Below are the code and all the weights of a small trained network. Each question names an input and a class and asks about switching units off, where a switched-off unit gives its printed mean instead of its output.

import numpy as np


def w(rows, s, z=0):
    codes = np.array(rows[::2]) - 128.0
    scale = np.full(codes.shape[1], s)
    scale[-1] = z or s
    return codes * scale


def f(y):
    return y / 2 * (1 + np.tanh(0.7978845608 * (y + 0.044715 * y**3)))


def log_softmax(a):
    a = a - a.max(-1, keepdims=True)
    return a - np.log(np.exp(a).sum(-1, keepdims=True))


def net(x, mask):
    res = np.array(x, float).reshape(1, 6) / 4 @ E
    y = f(res @ A[0][:, :-1].T + A[0][:, -1])
    res = res + np.where(mask, y, B[0][:, -1]) @ B[0][:, :-1]
    return log_softmax(res[-1] @ U[:, :-1].T + U[:, -1])


A, B = {}, {}
E = w([
[93,59,97,8,80,147,136,105,154,191],'x0',
[133,212,103,63,91,108,201,133,125,89],'x1',
[122,135,126,133,133,134,127,125,135,131],'x2',
[208,163,143,87,126,102,52,56,135,153],'x3',
[141,84,194,117,150,254,180,91,84,133],'x4',
[154,110,181,116,127,121,144,148,227,108],'x5',
],0.012)
A[0] = w([
[99,141,52,151,95,51,70,165,172,132,7],'N0',
[139,98,196,131,117,113,164,162,254,118,1],'N1',
[47,74,148,162,126,135,173,202,181,82,40],'N2',
[77,36,145,194,178,117,86,142,129,156,65],'N3',
[61,63,94,26,68,137,121,114,156,209,10],'N4',
[153,76,122,147,155,133,40,119,143,159,75],'N5',
[29,91,100,171,141,108,197,185,75,171,61],'N6',
[73,135,35,157,119,138,118,108,25,169,24],'N7',
],0.0084,0.0068)
B[0] = w([
[88,102,138,128,197,250,164,78,59,153,217],'N0',
[184,130,105,103,85,179,50,211,71,108,196],'N1',
[169,131,154,115,136,81,121,89,116,177,218],'N2',
[107,177,76,92,122,125,180,137,106,90,205],'N3',
[121,181,160,213,152,109,130,129,103,82,255],'N4',
[145,155,96,100,117,94,173,117,112,117,207],'N5',
[156,143,182,105,139,90,116,73,157,153,230],'N6',
[206,96,104,110,74,150,68,223,110,117,204],'N7',
],0.014,0.0086)
U = w([
[125,157,160,254,154,101,127,151,116,98,81],'0',
[118,75,161,112,150,209,171,110,103,154,126],'1',
[152,137,150,82,132,79,85,81,128,183,157],'2',
[145,104,114,101,94,142,77,197,118,123,94],'3',
[111,186,77,46,111,96,226,156,126,109,99],'4',
[117,115,123,139,123,120,142,135,141,148,253],'5',
[61,103,132,114,129,117,130,144,217,145,133],'6',
[70,71,90,122,128,140,118,150,201,114,92],'7',
],0.016,0.024)

Each question gives the input, the list of numbers given to net, and the class t.
The units are the neurons (one row each of A and B). Each row of codes is followed by its name. A weight is (code - 128) times the scale printed after its matrix; where a second scale follows, it is the last column's (A, B and U).
mask holds one flag per neuron, in row order. A switched-off neuron (its flag False) gives its mean, the last column of its row in B, instead of its output. The means were averaged over made-up inputs and are rounded, as every weight is.
A unit's drop is (log p(t) with every unit on - log p(t) with that unit switched off) / (log p(t) with every unit on - log p(t) with every unit switched off).
The circuit of an input: a set's keep is (log p(t) with only the set's units on - log p(t) with every unit switched off) / (log p(t) with every unit on - log p(t) with every unit switched off). Starting from all 8 units, units are removed one at a time, each time the one whose removal leaves the highest keep (on an exact tie, the one counted first), for as long as the keep stays at least 0.8.
circuit, biggest first: the units of the circuit, biggest drop first
top k neurons: the k neurons with the biggest drops, biggest first
drop of u: that unit's drop, to one decimal
input [-6,5,8,7,2,-4], class 5: top neuron -> N4
input [3,7,-2,-7,1,-6], class 2: circuit, biggest first -> N6, N3
input [-2,4,7,-2,4,-5], class 5: top 4 neurons -> N0, N1, N3, N4
input [-6,6,-7,7,-8,-7], class 1: top 2 neurons -> N0, N4
input [0,3,-7,-4,-7,7], class 1: top 2 neurons -> N0, N7
input [-5,2,4,2,-3,6], class 3: top 2 neurons -> N4, N1
input [-7,-8,4,-8,-2,7], class 2: circuit, biggest first -> N2, N4
input [1,-7,-3,3,3,3], class 4: circuit, biggest first -> N3, N5
input [1,-3,-2,-1,7,8], class 3: top 2 neurons -> N1, N0
input [8,4,3,6,-3,-8], class 0: top 2 neurons -> N4, N1
input [3,7,8,-8,2,-1], class 2: circuit, biggest first -> N6, N2
input [-3,7,-8,3,-5,1], class 5: top 3 neurons -> N3, N5, N0
input [7,-3,-3,1,7,7], class 0: top 2 neurons -> N4, N0
input [7,8,7,-4,-1,8], class 3: circuit, biggest first -> N1
input [-1,-5,-3,-4,6,-7], class 3: top 2 neurons -> N7, N0
input [7,-8,-7,0,1,-3], class 4: top 2 neurons -> N3, N5
input [-2,8,-7,-8,4,3], class 2: top 2 neurons -> N2, N6
input [2,2,0,-6,5,-3], class 2: top 3 neurons -> N6, N0, N2
input [-6,1,-7,5,1,-1], class 5: top 3 neurons -> N4, N6, N2
input [-5,-2,3,8,-8,6], class 1: circuit, biggest first -> N0
input [0,-6,-6,-7,0,-7], class 2: top 3 neurons -> N6, N2, N1
input [-7,4,-6,-8,-6,-8], class 2: circuit, biggest first -> N6, N4
input [1,-5,-6,-6,1,0], class 2: circuit, biggest first -> N6, N2
input [8,2,-7,7,-1,-1], class 0: drop of N4 -> 0.8
input [0,-5,-4,-3,3,5], class 3: drop of N1 -> 0.9
input [6,0,4,6,0,1], class 0: drop of N6 -> 0.1
input [-2,-3,-3,1,-8,-5], class 1: drop of N4 -> 0.0
input [1,-5,-6,2,-4,2], class 5: circuit, biggest first -> N6
